Here is a tiny trained network, its code and every weight. The questions are about switching its units off for an input and a target symbol, where a switched-off unit gives its printed mean instead of its output.

import numpy as np


def w(rows, s, z=0):
    codes = np.array(rows[::2]) - 128.0
    scale = np.full(codes.shape[1], s)
    scale[-1] = z or s
    return codes * scale


def f(y):
    return y / 2 * (1 + np.tanh(0.7978845608 * (y + 0.044715 * y**3)))


def softmax(a):
    e = np.exp(a - a.max(-1, keepdims=True))
    return e / e.sum(-1, keepdims=True)


def log_softmax(a):
    a = a - a.max(-1, keepdims=True)
    return a - np.log(np.exp(a).sum(-1, keepdims=True))


def net(x, mask):
    ids = ['ΓΔΘΞαεπστφψ'.index(c) for c in x.split()]
    T = len(ids)
    res = E[ids] + P[:T]
    q, k, v = (res @ M[0].T for M in (Q, K, V))
    z = softmax(np.where(np.tri(T) > 0, q @ k.T / 2**0.5, -1e9)) @ v
    res = res + np.where(mask[0], z, O[0][:, -1]) @ O[0][:, :-1]
    y = f(res @ A[0][:, :-1].T + A[0][:, -1])
    res = res + np.where(mask[1:13], y, B[0][:, -1]) @ B[0][:, :-1]
    return log_softmax(res[-1] @ U[:, :-1].T + U[:, -1])


Q, K, V, O, A, B = {}, {}, {}, {}, {}, {}
E = w([
[129,129,158,102,74],'Γ',
[75,175,168,119,151],'Δ',
[179,201,105,58,121],'Θ',
[154,187,93,240,107],'Ξ',
[35,224,126,153,87],'α',
[208,71,122,192,63],'ε',
[150,75,250,104,200],'π',
[251,3,132,206,124],'σ',
[168,40,187,130,151],'τ',
[109,143,245,115,167],'φ',
[173,126,88,206,20],'ψ',
],0.0058)
P = w([
[249,213,114,60,121],'0',
[180,196,212,179,97],'1',
[185,204,229,170,79],'2',
[165,190,228,161,58],'3',
[160,176,246,150,48],'4',
[157,170,246,160,41],'5',
[154,186,251,156,46],'6',
],0.0028)
Q[0] = w([
[133,123,156,134,145],'h0',
[68,79,2,81,204],'h0',
],0.031)
K[0] = w([
[136,102,137,121,119],'h0',
[31,54,198,250,96],'h0',
],0.024)
V[0] = w([
[180,81,88,173,50],'h0',
[96,254,81,139,90],'h0',
],0.028)
O[0] = w([
[148,67,75,2,47,254],'h0',
[72,144,64,80,253,223],'h0',
],0.014,0.0023)
A[0] = w([
[2,144,110,98,119,124],'n0',
[42,78,101,20,151,180],'n1',
[22,247,171,80,57,143],'n2',
[17,72,99,91,155,51],'n3',
[124,98,127,210,243,124],'n4',
[66,59,49,178,225,60],'n5',
[35,60,153,14,84,116],'n6',
[104,171,202,182,162,128],'n7',
[35,161,123,186,154,141],'n8',
[45,64,91,104,156,53],'n9',
[161,141,96,92,218,255],'n10',
[152,106,182,158,119,179],'n11',
],0.0089,0.0056)
B[0] = w([
[182,117,189,128,153,179],'n0',
[116,143,98,15,120,253],'n1',
[190,95,113,122,107,138],'n2',
[148,16,184,112,168,191],'n3',
[58,115,96,50,51,217],'n4',
[71,73,157,252,53,225],'n5',
[93,145,97,230,134,202],'n6',
[79,137,193,143,207,172],'n7',
[138,156,165,74,92,186],'n8',
[132,27,167,116,151,180],'n9',
[206,227,74,196,185,246],'n10',
[177,140,153,95,126,184],'n11',
],0.018,0.015)
U = w([
[108,126,127,129,135,110],'Γ',
[83,183,128,220,131,135],'Δ',
[137,111,106,33,132,49],'Θ',
[179,254,73,138,178,254],'Ξ',
[72,57,147,135,105,89],'α',
[166,84,119,183,190,133],'ε',
[93,168,168,55,142,110],'π',
[153,160,183,207,166,99],'σ',
[196,107,157,70,80,166],'τ',
[88,139,60,116,78,140],'φ',
[134,120,104,244,98,61],'ψ',
],0.0044,0.0043)

Each question gives the input, a string of symbols that net reads in full, and the target symbol t.
The units are the heads (2 rows each of Q, K, V and O) and the neurons (one row each of A and B). Each row of codes is followed by its name. A weight is (code - 128) times the scale printed after its matrix; where a second scale follows, it is the last column's (O, A, B and U).
mask holds one flag per unit, heads first, then neurons. A switched-off unit (its flag False) gives its mean, the last column of its rows in O or B, instead of its output. The means were averaged over made-up inputs and are rounded, as every weight is.
A unit's drop is (log p(t) with every unit on - log p(t) with that unit switched off) / (log p(t) with every unit on - log p(t) with every unit switched off).
The circuit of an input: a set's keep is (log p(t) with only the set's units on - log p(t) with every unit switched off) / (log p(t) with every unit on - log p(t) with every unit switched off). Starting from the 12 units with the biggest drops (on a tie, the unit counted first), units are removed one at a time, each time the one whose removal leaves the highest keep (on an exact tie, the one counted first), for as long as the keep stays at least 0.8.
circuit, biggest first: the units of the circuit, biggest drop first
unit that matters most: the unit with the biggest drop
top k neurons: the k neurons with the biggest drops, biggest first
drop when u is switched off: that unit's drop, to one decimal
input π τ ψ τ, target σ: circuit, biggest first => (h0; n7)
input τ π ψ Γ, target τ: circuit, biggest first => (h0; n6)
input ψ τ Δ τ α, target Θ: circuit, biggest first => (n1; h0)
input Γ τ ε ψ, target Ξ: circuit, biggest first => (n5; n3)
input Γ τ ε, target Ξ: unit that matters most => n5
input Ξ Ξ ε σ, target ε: circuit, biggest first => (h0; n10; n3; n9)
input Θ φ Ξ, target Δ: circuit, biggest first => (n5; h0)
input α ψ ε α, target α: circuit, biggest first => (n5; h0; n4)
input ψ τ τ ε τ ε, target Θ: top 4 neurons => (n1; n5; n3; n9)
input ε τ ε τ ε τ Γ, target φ: top 2 neurons => (n6; n10)
input φ τ ε τ ψ τ, target π: top 2 neurons => (n5; n10)
input τ π π σ, target τ: top 3 neurons => (n10; n6; n5)
input Ξ ε φ π, target ε: top 2 neurons => (n10; n3)
input ε τ φ Δ ψ, target φ: top 2 neurons => (n10; n6)
input ε φ Ξ Δ φ, target φ: top 3 neurons => (n6; n10; n1)
input ψ π Ξ Ξ, target Θ: top 4 neurons => (n1; n5; n3; n9)
input α ε α Ξ, target α: top 4 neurons => (n5; n4; n3; n9)
input τ Ξ ε, target τ: top 4 neurons => (n10; n6; n5; n11)
input τ φ τ π, target τ: top 4 neurons => (n10; n5; n6; n11)
input Δ Ξ τ π Γ φ, target Δ: top 2 neurons => (n1; n5)
input Ξ ψ ε Ξ Ξ α, target ε: drop when n6 is switched off => 0.3
input ε τ τ τ ε, target φ: drop when n5 is switched off => 0.1
input τ σ ψ φ ε Δ τ, target τ: drop when h0 is switched off => 1.8
